Here is a tiny trained network, its code and every weight. The questions are about switching its units off for an input and a target symbol, where a switched-off unit gives its printed mean instead of its output.

import numpy as np


def w(rows, s, z=0):
    codes = np.array(rows[::2]) - 128.0
    scale = np.full(codes.shape[1], s)
    scale[-1] = z or s
    return codes * scale


def f(y):
    return np.maximum(y, 0)


def softmax(a):
    e = np.exp(a - a.max(-1, keepdims=True))
    return e / e.sum(-1, keepdims=True)


def log_softmax(a):
    a = a - a.max(-1, keepdims=True)
    return a - np.log(np.exp(a).sum(-1, keepdims=True))


def net(x, mask):
    ids = ['αβγζηθλπσφψ'.index(c) for c in x.split()]
    T = len(ids)
    res = E[ids] + P[:T]
    u = 0
    for l in range(3):
        q, k, v = (res @ M[l].T for M in (Q, K, V))
        z = softmax(np.where(np.tri(T) > 0, q @ k.T / 3**0.5, -1e9)) @ v
        res = res + np.where(mask[u], z, O[l][:, -1]) @ O[l][:, :-1]
        u += 1
        y = f(res @ A[l][:, :-1].T + A[l][:, -1])
        res = res + np.where(mask[u : u + 8], y, B[l][:, -1]) @ B[l][:, :-1]
        u += 8
    return log_softmax(res[-1] @ U[:, :-1].T + U[:, -1])


Q, K, V, O, A, B = {}, {}, {}, {}, {}, {}
E = w([
[157,153,106],'α',
[208,95,244],'β',
[160,178,99],'γ',
[172,174,93],'ζ',
[83,31,221],'η',
[104,115,141],'θ',
[210,168,105],'λ',
[239,213,74],'π',
[114,131,78],'σ',
[156,113,112],'φ',
[3,68,28],'ψ',
],0.0063)
P = w([
[164,103,95],'0',
[43,254,171],'1',
[198,152,140],'2',
[167,75,61],'3',
[70,205,157],'4',
[206,142,166],'5',
[156,64,58],'6',
[75,177,158],'7',
[198,138,171],'8',
[153,71,57],'9',
[74,160,152],'10',
[193,144,158],'11',
[153,71,59],'12',
[76,150,173],'13',
],0.006)
Q[0] = w([
[2,112,117],'0.h0',
[230,126,144],'0.h0',
[208,134,102],'0.h0',
],0.0058)
K[0] = w([
[189,253,131],'0.h0',
[40,14,79],'0.h0',
[49,28,115],'0.h0',
],0.0053)
V[0] = w([
[42,87,10],'0.h0',
[113,160,3],'0.h0',
[220,130,148],'0.h0',
],0.0053)
O[0] = w([
[58,120,2,12],'0.h0',
[125,87,27,159],'0.h0',
[199,114,176,248],'0.h0',
],0.0074,0.0014)
A[0] = w([
[110,232,203,211],'0.n0',
[130,106,2,139],'0.n1',
[215,140,99,165],'0.n2',
[12,124,80,157],'0.n3',
[217,97,53,249],'0.n4',
[156,203,75,238],'0.n5',
[19,138,146,97],'0.n6',
[158,22,195,228],'0.n7',
],0.0053,0.0019)
B[0] = w([
[65,200,141,213],'0.n0',
[71,132,92,163],'0.n1',
[195,136,85,226],'0.n2',
[127,106,254,138],'0.n3',
[156,112,70,255],'0.n4',
[120,159,73,231],'0.n5',
[177,128,180,136],'0.n6',
[155,69,163,204],'0.n7',
],0.0078,0.0035)
Q[1] = w([
[125,8,21],'1.h0',
[170,1,22],'1.h0',
[73,243,192],'1.h0',
],0.0059)
K[1] = w([
[33,8,242],'1.h0',
[91,19,208],'1.h0',
[157,255,76],'1.h0',
],0.0066)
V[1] = w([
[222,254,14],'1.h0',
[197,80,138],'1.h0',
[125,26,230],'1.h0',
],0.0047)
O[1] = w([
[150,203,253,253],'1.h0',
[215,113,112,163],'1.h0',
[160,15,29,79],'1.h0',
],0.0054,0.0042)
A[1] = w([
[110,161,188,3],'1.n0',
[2,108,139,119],'1.n1',
[105,148,70,149],'1.n2',
[96,30,27,242],'1.n3',
[124,185,104,228],'1.n4',
[90,61,142,37],'1.n5',
[4,109,94,134],'1.n6',
[141,218,125,238],'1.n7',
],0.0058,0.0024)
B[1] = w([
[54,107,67,161],'1.n0',
[195,228,141,136],'1.n1',
[81,152,136,149],'1.n2',
[54,135,2,206],'1.n3',
[86,152,185,205],'1.n4',
[21,73,156,133],'1.n5',
[189,238,98,133],'1.n6',
[108,167,166,254],'1.n7',
],0.0061,0.0055)
Q[2] = w([
[1,250,33],'2.h0',
[153,1,253],'2.h0',
[197,242,15],'2.h0',
],0.0022)
K[2] = w([
[34,250,146],'2.h0',
[138,4,157],'2.h0',
[185,204,157],'2.h0',
],0.003)
V[2] = w([
[160,116,2],'2.h0',
[125,190,102],'2.h0',
[161,123,61],'2.h0',
],0.0037)
O[2] = w([
[195,164,253,4],'2.h0',
[112,218,124,246],'2.h0',
[198,103,209,73],'2.h0',
],0.0033,0.002)
A[2] = w([
[64,193,99,230],'2.n0',
[1,190,127,228],'2.n1',
[44,171,124,200],'2.n2',
[68,52,168,115],'2.n3',
[56,48,160,135],'2.n4',
[164,178,176,206],'2.n5',
[95,103,93,70],'2.n6',
[218,13,121,253],'2.n7',
],0.0077,0.0034)
B[2] = w([
[104,88,156,235],'2.n0',
[151,54,157,231],'2.n1',
[111,66,148,199],'2.n2',
[75,255,96,141],'2.n3',
[83,232,102,143],'2.n4',
[102,154,166,254],'2.n5',
[73,163,125,151],'2.n6',
[169,161,36,193],'2.n7',
],0.008,0.0073)
U = w([
[36,208,29,48],'α',
[253,22,90,178],'β',
[146,107,117,1],'γ',
[60,46,92,112],'ζ',
[105,167,139,86],'η',
[59,24,191,184],'θ',
[133,157,147,124],'λ',
[147,243,161,189],'π',
[166,123,125,63],'σ',
[216,157,123,91],'φ',
[137,59,94,220],'ψ',
],0.0059,0.0036)

Each question gives the input, a string of symbols that net reads in full, and the target symbol t.
The units are the heads (3 rows each of Q, K, V and O) and the neurons (one row each of A and B). Each row of codes is followed by its name. A weight is (code - 128) times the scale printed after its matrix; where a second scale follows, it is the last column's (O, A, B and U).
mask holds one flag per unit, layer by layer, with each layer's heads first. A switched-off unit (its flag False) gives its mean, the last column of its rows in O or B, instead of its output. The means were averaged over made-up inputs and are rounded, as every weight is.
A unit's drop is (log p(t) with every unit on - log p(t) with that unit switched off) / (log p(t) with every unit on - log p(t) with every unit switched off).
unit that matters most: the unit with the biggest drop
top k neurons: the k neurons with the biggest drops, biggest first
k most important neurons of layer l: the k neurons of layer l with the biggest drops, biggest first
drop when u is switched off: that unit's drop, to one decimal
input θ π π θ π φ β, target β: top 3 neurons	0.n7; 0.n0; 2.n7
input λ λ β λ λ β η β π φ, target β: unit that matters most	0.h0
input η ζ π α π π π λ ζ ζ, target α: top 2 neurons	1.n3; 0.n0
input π π γ η π β ζ η π λ, target α: top 2 neurons	1.n3; 2.n1
input π π η σ π η γ, target α: top 2 neurons	1.n3; 2.n6
input ψ γ γ π β, target θ: top 3 neurons	2.n1; 1.n0; 2.n2
input π η π β ζ, target θ: top 2 neurons	2.n1; 2.n2
input ψ θ π π λ, target θ: 4 most important neurons of layer 2	2.n1; 2.n2; 2.n0; 2.n7
input θ λ λ θ ψ, target θ: 4 most important neurons of layer 2	2.n1; 2.n2; 2.n7; 2.n0
input η π π ζ η η σ, target α: top 2 neurons	2.n6; 1.n3
input π η γ π π β η π η η β η π, target α: top 2 neurons	1.n3; 2.n1
input ψ φ ζ ζ π β λ ζ β π γ λ γ σ, target θ: 3 most important neurons of layer 2	2.n1; 2.n7; 2.n2
input π φ π ψ φ π φ π φ λ η π λ, target α: 2 most important neurons of layer 2	2.n6; 2.n1
input η π η π θ η π π ζ φ λ π α, target α: unit that matters most	1.h0
input σ π σ π φ π θ α π β π λ η, target α: 2 most important neurons of layer 1	1.n3; 1.n5
input π λ π φ α, target θ: top 2 neurons	2.n1; 2.n2
input π π η γ, target α: 2 most important neurons of layer 1	1.n3; 1.n7
input π η π ψ φ η ψ γ γ σ β η η, target α: drop when 0.n7 is switched off	0.2
input η π α σ, target α: drop when 1.n3 is switched off	0.2
input γ π σ η ζ π φ, target α: drop when 0.h0 is switched off	0.1
input θ π β β π π π φ λ β φ π λ, target β: most important neuron of layer 2	2.n5
